[151 148 149 123 132 166 172 162 153 108 178  99 155 107  80 142 112 146
  93 120 133  81 101  92 100 141  76 149 160 104 171 161  85 177  85 151
 144 102 151 129  95  70 108 125  92  86  84 181 128 111 102 123 116 106] -> V
[158 104 122 112 162  92 153 101 117 167 179 137 155 132  72 108  75 146
 146 166  90 166 154 150 151 138 162  82  99 180 110 173  85 133 171 116
 157 174  98 163 115 156 166 151  90 169  78  71  83 162 139 146 106 127] -> D
[113 174 149 184 115 133 133 121 120 106 104  96 108 147  72 117 106 129
  93  89 149  86  90 129 109 141  76 149 160 135 124 157  94 184  85 155
 119 154 134 163  95  70 123 121  90  86  92 139 145 152 116  94 131 105] -> N
[135 106 115  84 113 132 147 104 154 106 178 100 155 108 172 164 127 107
 116 166 117 130 106 102 150 109 147 134 102 113  99 122 171  89 152 133
 129 107 116 131 191 132 116 151 151 164 133  80  87 129 123 135 146 128] -> U
[158 124 135  84 147 161 123 162 154 108 122 136 128 150 120 166 112 114
 116 101 130  79 119 120 100 112 104 141 154 104 116 164 107 149  86 134
 157 102 151 114 101  72 108 133 102  90 111 148 128 109 115  96 114 105] -> P
[151 148 149 123 132 166 172 162 153 108 104 129 106 107  80 142 112 146
  93 120 133  81 101  92 100 141  76 149 160 104 171 161  85 177  85 151
 144 102 151 129  95  70 108 125  92  86  84 181 128 111 102 123 129 143] -> Q
[ 79 174  97 180  65  91 111 138 117 134 117  85 145 150 142 101  90 100
 101 108 142  79 154 144 166  70  77 130 145 147 168 193 117 159 117 155
 115 174  91 153 129  90 166  79 166 159  80 150 131 162 141 100 106 108] -> B
[135 106 115  84 113 132 147 104 154 119 178 100 155 108  71 108  75 107
 116 166 117 130 106 102 150 109 147 134 102 113  99 122 171  89 152 133
 129 107 116 131 191 132 116 151 151 164 133  80  87 129 123 135 146 128] -> H
[ 78 157  93 184  64 108 174 111 131 149 104 134 140 127 172 166 146 158
 155  89 174 166  90 131 139  70 163  82 100 179 171 194 172 186 154 116
 133 102 128 112 115 122 157  79 162 221  78 181 122 108 148 164 136 140] -> G
[ 91 170 135  83 147  97 171 130 143 159 133  90 147 108 161 149  92 100
 135 133 173  94 138  92 167  72 147 117 108 159 147 146 115  97 153 121
 130 119 131 114 193  90 118  99 163 200 116 133  97 125 147 162 113 144] -> A
[ 78 155 109 144  72  91 155 127 143 167 169  85 140 107 127 154  75  94
 154 162 167  84 149  92 168  86 149 137 102 155 143 138  86  93 169 119
 143 141  95 142 198 123 123 120 158 221 126  97  90 149 134 143 109 143] -> X
which: [ 91 170 135  83 147  97 171 130 143 159 133  90 147 108 161 149  92 100
 135 133 173  94 138  92 167  72 147 117 108 159 147 146 115  97 153 121
 130 119 131 114 193  90 118  99 163 200 116 133  97 125 147 162 113 144]  A
rest: [151  90]  [169  78  71  83 162 139 146 106 127]
which: [151 148 149 123 132 166 172 162 153 108 178  99 155 107  80 142 112 146
  93 120 133  81 101  92 100 141  76 149 160 104 171 161  85 177  85 151
 144 102 151 129  95  70 108 125  92  86  84 181 128 111 102 123 116 106]  V
rest: [135  84 147]  [161 123 162 154 108 122 136 128 150 120 166 112 114 116 101 130  79 119
 120 100 112 104 141 154 104 116 164 107 149  86 134 157 102 151 114 101
  72 108 133 102  90 111 148 128 109 115  96 114 105]
rest: [ 72 108  75]  [146 146 166  90 166 154 150 151 138 162  82  99 180 110 173  85 133 171
 116 157 174  98 163 115 156 166 151  90 169  78  71  83 162 139 146 106
 127]

[ 83  98 187 148 158 128] = davon
[111 114 150 127 140 123] = zoli
[181 148 110  63  72  72] = Navar
[113  84 181 148 159 109] = pem
[ 80 180  94 101 120  81] = Gev
[113  84 181 148 121  81] = pavik
which: [181 148 110  63  72  72]  Navar
rest: [ 84 181 148 159]  [109]
which: [ 80 180  94 101 120  81]  Gev
rest: [148 159]  [109]
rest: [187 148]  [158 128]

[144 154 169  50 171 124]  Sok
[102  65 189 144 137 150]  lar
[151  66 189 144 171 196]  Siru
[172  96  54 125 122 116]  Putu
which: [151  66 189 144 171 196]  Siru
rest: [169  50 171]  [124]
rest: [ 65 189 144]  [137 150]
which: [102  65 189 144 137 150]  lar

[184 138  78  85  88  79] : sebov
[184 138 150 154  85  79] : bebe
[200 129 149 154 147 166] : zomi
which: [184 138 150 154  85  79]  bebe
which: [184 138  78  85  88  79]  sebov
rest: [78 85 88]  [79]
rest: [149 154]  [147 166]
rest: [78 85]  [88 79]
rest: [200 129]  [149 154 147 166]

[140 125 149 136 141 112 111 158 142 141 117 119  98 123 112 121 147 128
  98 115 157 126 109 142 108 111 105 154 118 120 117] -> zaluk
[144 132 150 138 139 109 109 165 142 145 117 126  91 120 105 117 152 127
  90 104 167 135 102 145 111 104 100 155 110 111 110] -> rasop
[158 143 150 157 161  94  87 189 140 153 120 130  43  94  98 123 156 137
  58  73 166 145  95 162 112 104  81 198  99 122 123] -> tevam
rest: [145 111 104]  [100 155 110 111 110]
which: [144 132 150 138 139 109 109 165 142 145 117 126  91 120 105 117 152 127
  90 104 167 135 102 145 111 104 100 155 110 111 110]  rasop
rest: [115 157 126 109]  [142 108 111 105 154 118 120 117]
rest: [111 104]  [100 155 110 111 110]
which: [158 143 150 157 161  94  87 189 140 153 120 130  43  94  98 123 156 137
  58  73 166 145  95 162 112 104  81 198  99 122 123]  tevam

[175 106 172 154 188 122 146 146 152 135 172 105 180 103 115 173 147] : Rapuv
[ 80 122 129 117  92 166  39 167 107  82 127 162 128 159 109  93  58] : nafef
[102 106 172 154 189 122 219  90 200 180 192 105 181 103 118  97 212] : Tevug
[101 144  98 112  92 128 128 110 115 129  98 114  92 117 140 101 124] : kep
which: [101 144  98 112  92 128 128 110 115 129  98 114  92 117 140 101 124]  kep
rest: [105 181 103]  [118  97 212]
which: [175 106 172 154 188 122 146 146 152 135 172 105 180 103 115 173 147]  Rapuv
rest: [180 192]  [105 181 103 118  97 212]
rest: [106 172 154 188 122]  [146 146 152 135 172 105 180 103 115 173 147]
which: [ 80 122 129 117  92 166  39 167 107  82 127 162 128 159 109  93  58]  nafef

[166 105 115 122 151 139]  bepe
[118 109 176 130  90 142]  zuz
[ 68 205 100 118 137 193]  vesir
[147 108 176 131  90  82]  Tovaz
which: [118 109 176 130  90 142]  zuz
rest: [115 122 151]  [139]
which: [147 108 176 131  90  82]  Tovaz
which: [ 68 205 100 118 137 193]  vesir
rest: [131  90]  [82]
rest: [108 176]  [131  90  82]

[152 136 141 148 123 144]  suzo
[153 125 144 113 116 127]  por
[135  63 136 121 200 161]  tibu
[103 201 158 119  75  92]  mos
[112 131 184 152 159 170]  tomi
[114 163 143 118 114 119]  nom
[153 125 144 119  74  91]  kinuf
[103 131 148 110 142 120]  kovo
[ 89 155 119 119  74  92]  pari
which: [135  63 136 121 200 161]  tibu
rest: [201 158]  [119  75  92]
which: [114 163 143 118 114 119]  nom
which: [103 201 158 119  75  92]  mos
rest: [112 131]  [184 152 159 170]

[180 137 134  76  97  84  69  66] -> tuze
[ 71  75 133  76  97 124 118 126] -> kala
[ 70  75 133  76 117 171 171  58] -> meto
rest: [71 75]  [133  76  97 124 118 126]
rest: [117 171]  [171  58]
rest: [180 137 134  76  97]  [84 69 66]
rest: [124 118]  [126]
rest: [ 70  75 133  76]  [117 171 171  58]
rest: [97 84 69]  [66]
which: [180 137 134  76  97  84  69  66]  tuze

[116  75 123 162 100 127] -> Mup
[168 147 169 108 118  99] -> vofaz
[149  75 123 163 131 131] -> rodup
[106 104 173  96 134 105] -> mor
[136 133  95 213  81 112] -> lilod
[103 156 100 158  63 151] -> ref
[116  74 123 121  98 100] -> pag
[107 104 117 136  99 111] -> gasa
rest: [107 104]  [117 136  99 111]
rest: [116  74 123]  [121  98 100]
which: [116  74 123 121  98 100]  pag
which: [168 147 169 108 118  99]  vofaz
which: [107 104 117 136  99 111]  gasa
rest: [ 75 123 162]  [100 127]

[139 143 190 147 108 145 169  94  98 127  70 111 125 150 116 141 181 115
 107 167 179  96 129 141 127 132 102 119 158 171 162  98  89 141 118 145] -> pud
[117 114 113 167 131  92 100 156  90 106 129 130 161 141 157 126 131 111
 163 117 145 103  93 114 156 121 118 116 107 147 120 127 147 118 106 135] -> dig
[119 213 153 142 147 128 189 136 113 110  79 132 107  96 187 145 121 110
 170 148 142 109 100 120 117 110 146  76 139 130 102 109 109  62 154 174] -> bip
[155 172  63 167 113 178 140 134 111  94 128 115 127 158 122 120 136  99
 123 174 131 140 120 160 119 130 119 170 117 130 130 156 156 108  87 115] -> vefe
[123 162 102 112 143 138 138 141 148 119 142 128 115 110 147 127  98 132
 145 118 102 146 125 123 117 121 147 121 121 101 105 142 135  98 147 130] -> miva
[154 151  75 146 117 161 147 121 106 106 129 131 136 138 118 132 132  96
 135 149 119 138 119 155 118 129 140 159 123 130 136 138 142 128  99 123] -> liv
rest: [106 129 131]  [136 138 118 132 132  96 135 149 119 138 119 155 118 129 140 159 123 130
 136 138 142 128  99 123]
rest: [ 92 100 156]  [ 90 106 129 130 161 141 157 126 131 111 163 117 145 103  93 114 156 121
 118 116 107 147 120 127 147 118 106 135]

[183 123  49 134 160 182 111 196 194  62 182 124  93 192 116 109 130  96]  vip
[138 104 158 126 106 120 119  93  88 187 104 185 133 114 125  95 116 202]  pov
[ 82 122 157  95  74  60 109  64  91 137 100 102 138  82 101 129  95 107]  Mugov
[149 156 122 109  86 109  84 109 143 138 156 135 104 151  85 102  82 147]  bani
[206 162  44 136 120 172  74 181 226  53 118 170 126 218  74 124  90  84]  Fuso
[118 103 129 118 125 114 132 124  91 115 123 160 120 119 129 129 132 107]  raba
[149 156 122 109  86 109  84 109 143 138 118 169 126 123 123 112 118 179]  zof
[118 103 129 118 125 114 132 124 127 115 123 106 120 119 129 129 132 107]  pesuf
[124 112 129 120 128 121 130 128 127 126 125 123 129 126 130 121 131 124]  bosok
[183 123  49 134 160 182 111 196 194  62 182 124  93 192 116 109 132 180]  Robi
rest: [170 126]  [218  74 124  90  84]
rest: [118 169 126]  [123 123 112 118 179]
which: [149 156 122 109  86 109  84 109 143 138 118 169 126 123 123 112 118 179]  zof
which: [183 123  49 134 160 182 111 196 194  62 182 124  93 192 116 109 132 180]  Robi
which: [124 112 129 120 128 121 130 128 127 126 125 123 129 126 130 121 131 124]  bosok

[ 94 107 120 112 205 128 117 141 143 119 128 101 105  91 171 152 135 147
 164 127 127 183  92 160 128 135 112 126 128  94 147]  Nuza
[129 122 139 129 124 128 146 128 127 128 139 120 139 135 139 121 129 134
 130 128 133 139 137 130 128 140 128 123 131 116 128]  sube
[ 94 107 120 112 205 128 117 141 143 119 128 101 105  91 149 152 135 147
 164 127 127 183  92 160 128 135 112 126 128  94 147]  Roge
[ 94 107 120 158 205 128 117 141 143 119 128 101 105  91 149 152 135 128
 164 127 127 183  92 160 128 135 112 126 128  94 147]  vufa
[129 122 139 129 124 128 146 128 127 128 139 120 139 135 139 121 129 134
 130 128 133 139 137 130 128 140 145 119 130 125 125]  gis
which: [ 94 107 120 112 205 128 117 141 143 119 128 101 105  91 149 152 135 147
 164 127 127 183  92 160 128 135 112 126 128  94 147]  Roge
which: [ 94 107 120 158 205 128 117 141 143 119 128 101 105  91 149 152 135 128
 164 127 127 183  92 160 128 135 112 126 128  94 147]  vufa
which: [129 122 139 129 124 128 146 128 127 128 139 120 139 135 139 121 129 134
 130 128 133 139 137 130 128 140 128 123 131 116 128]  sube
which: [129 122 139 129 124 128 146 128 127 128 139 120 139 135 139 121 129 134
 130 128 133 139 137 130 128 140 145 119 130 125 125]  gis

